Below is a small trained network, with its code and all its weights. Each question gives an input and a class and asks what happens when units are switched off, that is, made to give their printed mean instead of their output.

import numpy as np


def w(rows, s, z=0):
    codes = np.array(rows[::2]) - 128.0
    scale = np.full(codes.shape[1], s)
    scale[-1] = z or s
    return codes * scale


def f(y):
    return np.maximum(y, 0)


def log_softmax(a):
    a = a - a.max(-1, keepdims=True)
    return a - np.log(np.exp(a).sum(-1, keepdims=True))


def net(x, mask):
    res = np.array(x, float).reshape(1, 6) / 4 @ E
    y = f(res @ A[0][:, :-1].T + A[0][:, -1])
    res = res + np.where(mask, y, B[0][:, -1]) @ B[0][:, :-1]
    return log_softmax(res[-1] @ U[:, :-1].T + U[:, -1])


A, B = {}, {}
E = w([
[194,1,109,97,215,98,133,202,170,186,112,129],'x0',
[113,128,130,134,138,133,137,126,130,129,130,130],'x1',
[44,121,45,82,136,50,72,160,127,64,130,127],'x2',
[75,120,142,123,136,135,159,125,136,142,132,132],'x3',
[108,209,153,146,182,117,3,155,164,225,119,98],'x4',
[125,132,124,130,134,128,135,129,131,130,130,129],'x5',
],0.012)
A[0] = w([
[90,122,82,120,147,97,117,142,100,84,162,102,106],'n0',
[155,87,87,105,134,86,180,157,144,160,125,128,85],'n1',
[128,92,99,133,101,139,199,123,97,51,113,126,129],'n2',
[111,116,126,122,130,129,107,128,130,105,120,138,87],'n3',
[174,186,75,128,146,104,199,159,132,95,147,133,125],'n4',
[135,63,115,135,164,153,133,153,149,131,140,105,3],'n5',
[88,237,150,127,145,136,50,136,155,189,132,117,138],'n6',
[88,254,147,138,50,160,151,82,111,53,134,117,10],'n7',
[185,182,179,161,129,200,202,117,112,145,129,111,92],'n8',
[172,170,217,131,92,185,180,99,147,167,123,129,75],'n9',
[31,159,41,104,121,82,95,156,149,19,109,128,78],'n10',
[136,112,132,113,79,151,206,94,138,11,141,126,138],'n11',
],0.017,0.0048)
B[0] = w([
[192,112,177,142,55,149,157,86,112,140,138,131,182],'n0',
[152,112,135,101,182,130,109,163,167,166,106,135,180],'n1',
[102,207,126,171,163,143,99,126,92,144,132,115,206],'n2',
[120,109,141,138,110,136,113,132,159,112,146,137,143],'n3',
[57,118,128,119,143,120,110,119,139,155,135,90,156],'n4',
[175,146,137,110,174,139,209,152,133,88,118,153,167],'n5',
[19,197,138,169,165,165,112,141,95,136,108,108,231],'n6',
[230,80,137,80,244,127,175,200,179,157,104,150,253],'n7',
[172,98,135,125,43,89,139,88,95,89,166,109,205],'n8',
[121,87,73,109,37,99,89,80,146,109,146,151,205],'n9',
[154,82,94,113,25,90,125,70,121,94,163,134,244],'n10',
[5,186,138,160,148,160,89,148,117,143,99,111,224],'n11',
],0.014,0.031)
U = w([
[47,255,145,225,129,156,83,150,73,135,94,133,247],'0',
[159,118,108,141,10,72,118,78,110,84,165,174,6],'1',
[193,124,156,97,201,114,175,232,182,140,73,196,131],'2',
],0.0081,0.0013)

Each question gives the input, the list of numbers given to net, and the class t.
The units are the neurons (one row each of A and B). Each row of codes is followed by its name. A weight is (code - 128) times the scale printed after its matrix; where a second scale follows, it is the last column's (A, B and U).
mask holds one flag per neuron, in row order. A switched-off neuron (its flag False) gives its mean, the last column of its row in B, instead of its output. The means were averaged over made-up inputs and are rounded, as every weight is.
A unit's drop is (log p(t) with every unit on - log p(t) with that unit switched off) / (log p(t) with every unit on - log p(t) with every unit switched off).
most important unit: the unit with the biggest drop
top k neurons: the k neurons with the biggest drops, biggest first
drop when u is switched off: that unit's drop, to one decimal
input [-5,-6,-1,8,-2,-7], class 2: most important unit => n7
input [-5,3,-5,-5,-5,-1], class 0: top 2 neurons => (n11; n10)
input [-1,-7,-5,-3,-6,-6], class 0: top 2 neurons => (n11; n10)
input [8,5,-8,7,2,4], class 1: top 3 neurons => (n7; n9; n8)
input [-8,6,-7,-7,4,-4], class 2: top 2 neurons => (n7; n10)
input [-3,7,-4,-2,-5,-6], class 0: top 3 neurons => (n11; n10; n2)
input [3,2,6,8,4,1], class 1: top 3 neurons => (n10; n11; n7)
input [-6,-6,-6,3,2,-6], class 1: top 2 neurons => (n9; n8)
input [2,7,1,6,-2,1], class 0: top 2 neurons => (n7; n10)
input [-5,0,2,6,4,-1], class 2: top 3 neurons => (n7; n11; n2)
input [2,5,6,0,-6,4], class 0: top 2 neurons => (n11; n2)
input [3,-5,7,3,6,-7], class 1: top 4 neurons => (n10; n11; n2; n0)
input [7,-8,3,8,-7,-4], class 0: top 2 neurons => (n7; n2)
input [-5,-8,1,-1,4,2], class 2: top 2 neurons => (n7; n11)
input [-8,-8,-6,-8,4,1], class 2: top 2 neurons => (n7; n10)
input [-7,4,7,-6,1,8], class 1: top 2 neurons => (n10; n0)
input [1,1,-8,-3,-8,-6], class 0: most important unit => n11
input [4,6,-1,-5,-6,-2], class 0: drop when n7 is switched off => 1.0
input [-8,2,-7,6,-3,2], class 2: drop when n10 is switched off => 1.1
input [-5,-4,2,1,3,1], class 2: most important unit => n7
input [-8,3,4,1,-2,2], class 2: drop when n1 is switched off => 0.0
input [6,8,-5,5,-8,-8], class 0: drop when n7 is switched off => 0.5
